Below is a small trained network, with its code and all its weights. Each question gives an input and a target symbol and asks what happens when units are switched off, that is, made to give their printed mean instead of their output.

import numpy as np


def w(rows, s, z=0):
    codes = np.array(rows[::2]) - 128.0
    scale = np.full(codes.shape[1], s)
    scale[-1] = z or s
    return codes * scale


def f(y):
    return y / 2 * (1 + np.tanh(0.7978845608 * (y + 0.044715 * y**3)))


def softmax(a):
    e = np.exp(a - a.max(-1, keepdims=True))
    return e / e.sum(-1, keepdims=True)


def log_softmax(a):
    a = a - a.max(-1, keepdims=True)
    return a - np.log(np.exp(a).sum(-1, keepdims=True))


def net(x, mask):
    ids = ['αβδλπψ'.index(c) for c in x.split()]
    T = len(ids)
    res = E[ids] + P[:T]
    q, k, v = (res @ M[0].T for M in (Q, K, V))
    z = softmax(np.where(np.tri(T) > 0, q @ k.T / 2**0.5, -1e9)) @ v
    res = res + np.where(mask[0], z, O[0][:, -1]) @ O[0][:, :-1]
    y = f(res @ A[0][:, :-1].T + A[0][:, -1])
    res = res + np.where(mask[1:13], y, B[0][:, -1]) @ B[0][:, :-1]
    return log_softmax(res[-1] @ U[:, :-1].T + U[:, -1])


Q, K, V, O, A, B = {}, {}, {}, {}, {}, {}
E = w([
[129,115,156,86,127,106,92],'α',
[192,80,229,112,214,89,83],'β',
[189,109,206,48,182,67,170],'δ',
[133,98,210,96,156,137,106],'λ',
[154,183,128,125,100,16,26],'π',
[31,6,111,129,153,33,177],'ψ',
],0.019)
P = w([
[155,58,186,116,34,156,143],'0',
[108,134,236,133,224,134,64],'1',
[161,125,125,219,78,169,180],'2',
[88,156,165,121,195,136,86],'3',
[135,161,168,186,45,108,158],'4',
[34,196,166,84,146,107,80],'5',
[111,199,163,185,68,140,208],'6',
[61,188,122,88,165,78,113],'7',
[123,203,160,182,72,88,215],'8',
[88,147,96,84,204,53,154],'9',
[126,203,128,169,82,113,255],'10',
[87,162,72,70,183,58,151],'11',
],0.01)
Q[0] = w([
[135,116,162,179,74,117,164],'H0',
[142,222,254,33,211,45,19],'H0',
],0.0093)
K[0] = w([
[104,203,45,251,49,94,2],'H0',
[99,204,106,110,155,34,237],'H0',
],0.0068)
V[0] = w([
[193,201,134,140,116,90,81],'H0',
[26,99,120,254,137,96,83],'H0',
],0.0076)
O[0] = w([
[170,171,145,165,159,178,116,254],'H0',
[157,47,109,148,115,6,120,104],'H0',
],0.019,0.0071)
A[0] = w([
[167,144,96,187,57,119,121,125],'N0',
[128,163,156,112,140,117,125,103],'N1',
[90,165,143,175,121,119,93,192],'N2',
[184,65,132,169,17,102,249,166],'N3',
[170,176,119,163,22,175,140,181],'N4',
[136,197,198,170,170,168,164,205],'N5',
[84,126,182,104,115,168,195,255],'N6',
[181,152,136,93,127,71,122,108],'N7',
[118,157,89,182,171,72,145,147],'N8',
[139,149,122,70,188,160,140,107],'N9',
[30,117,90,147,125,94,139,166],'N10',
[167,95,186,144,123,121,70,181],'N11',
],0.011,0.0052)
B[0] = w([
[98,172,161,160,122,159,157,155],'N0',
[131,127,56,191,129,202,120,161],'N1',
[165,57,49,86,110,197,153,170],'N2',
[169,169,90,194,141,231,42,148],'N3',
[105,180,223,79,220,1,167,162],'N4',
[85,78,138,144,112,87,77,252],'N5',
[151,152,77,71,107,221,69,171],'N6',
[85,140,89,171,177,84,141,171],'N7',
[212,140,106,84,83,127,130,162],'N8',
[55,140,158,137,182,119,147,171],'N9',
[185,142,167,130,205,92,107,144],'N10',
[190,113,171,160,76,121,153,193],'N11',
],0.0076,0.026)
U = w([
[92,152,214,199,186,115,170,88],'α',
[130,83,175,104,104,147,105,86],'β',
[191,134,65,155,133,201,116,111],'δ',
[71,152,125,149,164,138,94,94],'λ',
[103,83,143,106,94,141,134,253],'π',
[176,85,132,2,168,105,135,192],'ψ',
],0.007,0.005)

Each question gives the input, a string of symbols that net reads in full, and the target symbol t.
The units are the heads (2 rows each of Q, K, V and O) and the neurons (one row each of A and B). Each row of codes is followed by its name. A weight is (code - 128) times the scale printed after its matrix; where a second scale follows, it is the last column's (O, A, B and U).
mask holds one flag per unit, heads first, then neurons. A switched-off unit (its flag False) gives its mean, the last column of its rows in O or B, instead of its output. The means were averaged over made-up inputs and are rounded, as every weight is.
A unit's drop is (log p(t) with every unit on - log p(t) with that unit switched off) / (log p(t) with every unit on - log p(t) with every unit switched off).
The circuit of an input: a set's keep is (log p(t) with only the set's units on - log p(t) with every unit switched off) / (log p(t) with every unit on - log p(t) with every unit switched off). Starting from the 12 units with the biggest drops (on a tie, the unit counted first), units are removed one at a time, each time the one whose removal leaves the highest keep (on an exact tie, the one counted first), for as long as the keep stays at least 0.8.
circuit, biggest first: the units of the circuit, biggest drop first
top k neurons: the k neurons with the biggest drops, biggest first
drop of u: that unit's drop, to one decimal
input π π π π α π π π, target δ: circuit, biggest first -> H0, N2, N4
input π α β ψ β, target δ: top 3 neurons -> N3, N5, N4
input π β π π β π π α ψ β δ, target δ: top 2 neurons -> N3, N4
input ψ π π α α λ, target ψ: top 2 neurons -> N10, N5
input π β π, target α: circuit, biggest first -> N4, N6
input δ λ π π β π π λ α π π α, target λ: top 3 neurons -> N9, N11, N8
input β λ π β α α π β π δ α α, target λ: circuit, biggest first -> H0, N9, N11
input α π π δ π β α, target α: top 3 neurons -> N6, N4, N8
input β π π π α π π β λ π π β, target α: circuit, biggest first -> N6, N2
input α π π δ, target λ: top 2 neurons -> N9, N6
input π ψ α β α π, target ψ: top 2 neurons -> N8, N10
input π λ π π ψ ψ α, target δ: top 3 neurons -> N3, N5, N4
input π δ π δ δ π α β, target λ: top 2 neurons -> N9, N5
input ψ π α β, target ψ: drop of N0 -> 0.1
input π π ψ β π, target δ: drop of N5 -> 0.5
input λ π β π ψ ψ β α λ, target δ: drop of N8 -> 0.0
input ψ β π π δ ψ δ π π π π, target α: drop of H0 -> 0.2
